Here is a tiny trained network, its code and every weight. The questions are about switching its units off for an input and a target symbol, where a switched-off unit gives its printed mean instead of its output.

import numpy as np


def w(rows, s, z=0):
    codes = np.array(rows[::2]) - 128.0
    scale = np.full(codes.shape[1], s)
    scale[-1] = z or s
    return codes * scale


def f(y):
    return np.maximum(y, 0)


def softmax(a):
    e = np.exp(a - a.max(-1, keepdims=True))
    return e / e.sum(-1, keepdims=True)


def log_softmax(a):
    a = a - a.max(-1, keepdims=True)
    return a - np.log(np.exp(a).sum(-1, keepdims=True))


def net(x, mask):
    ids = ['αγδεηξστψ'.index(c) for c in x.split()]
    T = len(ids)
    res = E[ids] + P[:T]
    u = 0
    for l in range(2):
        r = res
        for j in range(2):
            rows = slice(2 * j, 2 * j + 2)
            q, k, v = (r @ M[l][rows].T for M in (Q, K, V))
            z = softmax(np.where(np.tri(T) > 0, q @ k.T / 2**0.5, -1e9)) @ v
            o = O[l][rows]
            res = res + np.where(mask[u + j], z, o[:, -1]) @ o[:, :-1]
        u += 2
        y = f(res @ A[l][:, :-1].T + A[l][:, -1])
        res = res + np.where(mask[u : u + 8], y, B[l][:, -1]) @ B[l][:, :-1]
        u += 8
    return log_softmax(res[-1] @ U[:, :-1].T + U[:, -1])


Q, K, V, O, A, B = {}, {}, {}, {}, {}, {}
E = w([
[131,184,165,127],'α',
[221,186,117,111],'γ',
[124,161,26,96],'δ',
[139,37,68,180],'ε',
[108,122,3,142],'η',
[153,63,174,171],'ξ',
[92,223,67,120],'σ',
[222,148,16,104],'τ',
[31,123,170,118],'ψ',
],0.016)
P = w([
[180,44,135,120],'0',
[79,245,135,154],'1',
[127,90,73,14],'2',
[176,63,150,117],'3',
[58,221,135,164],'4',
[129,89,77,6],'5',
[172,65,162,127],'6',
[56,222,134,164],'7',
[127,88,81,2],'8',
[171,67,170,133],'9',
[55,191,153,177],'10',
[128,90,76,2],'11',
[175,65,174,141],'12',
],0.0099)
Q[0] = w([
[234,137,72,92],'0.h0',
[156,182,74,143],'0.h0',
[159,205,141,55],'0.h1',
[112,114,113,1],'0.h1',
],0.008)
K[0] = w([
[140,131,1,223],'0.h0',
[220,185,220,30],'0.h0',
[128,137,85,198],'0.h1',
[80,132,89,239],'0.h1',
],0.006)
V[0] = w([
[100,167,12,121],'0.h0',
[122,109,95,198],'0.h0',
[77,68,3,154],'0.h1',
[132,97,126,142],'0.h1',
],0.0051)
O[0] = w([
[113,102,125,120,252],'0.h0',
[120,155,118,169,136],'0.h0',
[124,120,160,136,230],'0.h1',
[134,88,86,2,117],'0.h1',
],0.0093,0.0042)
A[0] = w([
[145,175,144,178,113],'0.n0',
[51,191,94,67,2],'0.n1',
[122,164,172,115,98],'0.n2',
[99,135,66,129,104],'0.n3',
[107,71,115,65,159],'0.n4',
[47,255,164,154,163],'0.n5',
[43,135,161,103,136],'0.n6',
[124,94,133,229,251],'0.n7',
],0.011,0.0042)
B[0] = w([
[157,156,110,179,152],'0.n0',
[4,144,193,88,208],'0.n1',
[180,123,65,58,143],'0.n2',
[131,173,92,137,190],'0.n3',
[197,82,113,254,195],'0.n4',
[198,34,141,157,254],'0.n5',
[110,167,149,198,182],'0.n6',
[88,225,195,69,196],'0.n7',
],0.0095,0.0083)
Q[1] = w([
[113,101,28,235],'1.h0',
[45,13,63,88],'1.h0',
[163,108,101,192],'1.h1',
[146,151,2,102],'1.h1',
],0.0063)
K[1] = w([
[7,160,82,175],'1.h0',
[145,102,117,150],'1.h0',
[129,157,110,37],'1.h1',
[120,164,56,120],'1.h1',
],0.013)
V[1] = w([
[77,164,102,174],'1.h0',
[80,147,100,140],'1.h0',
[132,67,94,100],'1.h1',
[105,71,2,126],'1.h1',
],0.0081)
O[1] = w([
[176,132,127,238,251],'1.h0',
[132,159,28,2,190],'1.h0',
[210,147,214,157,92],'1.h1',
[125,160,25,120,137],'1.h1',
],0.0072,0.0028)
A[1] = w([
[205,73,113,164,73],'1.n0',
[105,159,211,122,74],'1.n1',
[108,122,83,224,13],'1.n2',
[28,125,100,151,229],'1.n3',
[242,167,152,38,56],'1.n4',
[205,116,124,78,8],'1.n5',
[73,187,142,95,58],'1.n6',
[151,233,122,6,252],'1.n7',
],0.012,0.0041)
B[1] = w([
[212,153,150,75,215],'1.n0',
[132,133,25,119,198],'1.n1',
[120,119,57,186,209],'1.n2',
[139,172,173,112,254],'1.n3',
[12,168,49,122,175],'1.n4',
[183,223,230,165,160],'1.n5',
[108,114,208,168,160],'1.n6',
[78,79,159,67,202],'1.n7',
],0.011,0.0079)
U = w([
[23,70,48,70,114],'α',
[83,174,204,99,111],'γ',
[157,65,94,119,128],'δ',
[177,89,207,116,208],'ε',
[83,122,56,150,29],'η',
[120,60,141,74,185],'ξ',
[108,90,118,40,254],'σ',
[147,199,149,141,67],'τ',
[104,181,154,246,96],'ψ',
],0.012,0.0072)

Each question gives the input, a string of symbols that net reads in full, and the target symbol t.
The units are the heads (2 rows each of Q, K, V and O) and the neurons (one row each of A and B). Each row of codes is followed by its name. A weight is (code - 128) times the scale printed after its matrix; where a second scale follows, it is the last column's (O, A, B and U).
mask holds one flag per unit, layer by layer, with each layer's heads first. A switched-off unit (its flag False) gives its mean, the last column of its rows in O or B, instead of its output. The means were averaged over made-up inputs and are rounded, as every weight is.
A unit's drop is (log p(t) with every unit on - log p(t) with that unit switched off) / (log p(t) with every unit on - log p(t) with every unit switched off).
The circuit of an input: a set's keep is (log p(t) with only the set's units on - log p(t) with every unit switched off) / (log p(t) with every unit on - log p(t) with every unit switched off). Starting from the 12 units with the biggest drops (on a tie, the unit counted first), units are removed one at a time, each time the one whose removal leaves the highest keep (on an exact tie, the one counted first), for as long as the keep stays at least 0.8.
units of the circuit, in order: the units of the circuit, biggest drop first
top k neurons: the k neurons with the biggest drops, biggest first
k most important neurons of layer l: the k neurons of layer l with the biggest drops, biggest first
drop of u: that unit's drop, to one decimal
input σ ε ξ σ α σ σ ε, target γ: top 2 neurons -> 0.n7; 0.n4
input ε α τ τ, target τ: units of the circuit, in order -> 1.n5; 1.n0; 1.n4
input γ τ σ σ δ ψ γ σ γ σ ε, target γ: units of the circuit, in order -> 0.n7; 0.n4
input ε σ ξ ε ψ σ σ ψ σ σ τ τ, target τ: 4 most important neurons of layer 0 -> 0.n4; 0.n1; 0.n7; 0.n6
input ε σ γ σ α, target ε: top 2 neurons -> 0.n5; 0.n2
input ψ δ τ σ, target σ: 3 most important neurons of layer 0 -> 0.n4; 0.n6; 0.n0
input ψ σ ψ ξ ξ ε η δ δ δ, target δ: units of the circuit, in order -> 0.n7; 0.n1
input σ α σ δ σ η, target η: top 2 neurons -> 0.n4; 0.n5
input τ ε ψ δ, target δ: most important neuron of layer 1 -> 1.n3
input ε ξ α ε η, target γ: top 2 neurons -> 0.n4; 0.n1
input ψ α ξ σ σ σ γ, target γ: 4 most important neurons of layer 1 -> 1.n4; 1.n5; 1.n1; 1.n2
input δ σ γ σ ψ η ψ η σ α ψ ε, target δ: top 2 neurons -> 0.n4; 1.n0
input δ δ σ ε σ ε, target δ: top 3 neurons -> 0.n4; 0.n1; 1.n0
input ψ γ ψ, target ψ: top neuron -> 0.n4
input γ ε τ α, target α: 3 most important neurons of layer 0 -> 0.n4; 0.n5; 0.n6
input γ δ σ, target γ: 2 most important neurons of layer 1 -> 1.n3; 1.n6
input σ σ σ τ α σ γ δ τ ε τ, target α: 3 most important neurons of layer 0 -> 0.n5; 0.n4; 0.n1
input ε σ σ ψ ξ τ η γ η, target η: drop of 0.n5 -> 0.4
input α σ δ α, target σ: drop of 1.h0 -> 0.0
input σ σ ψ ε ε ε ε δ, target γ: drop of 0.h1 -> 0.5
input σ γ ψ ε ε σ τ τ ξ α, target α: top neuron -> 0.n4
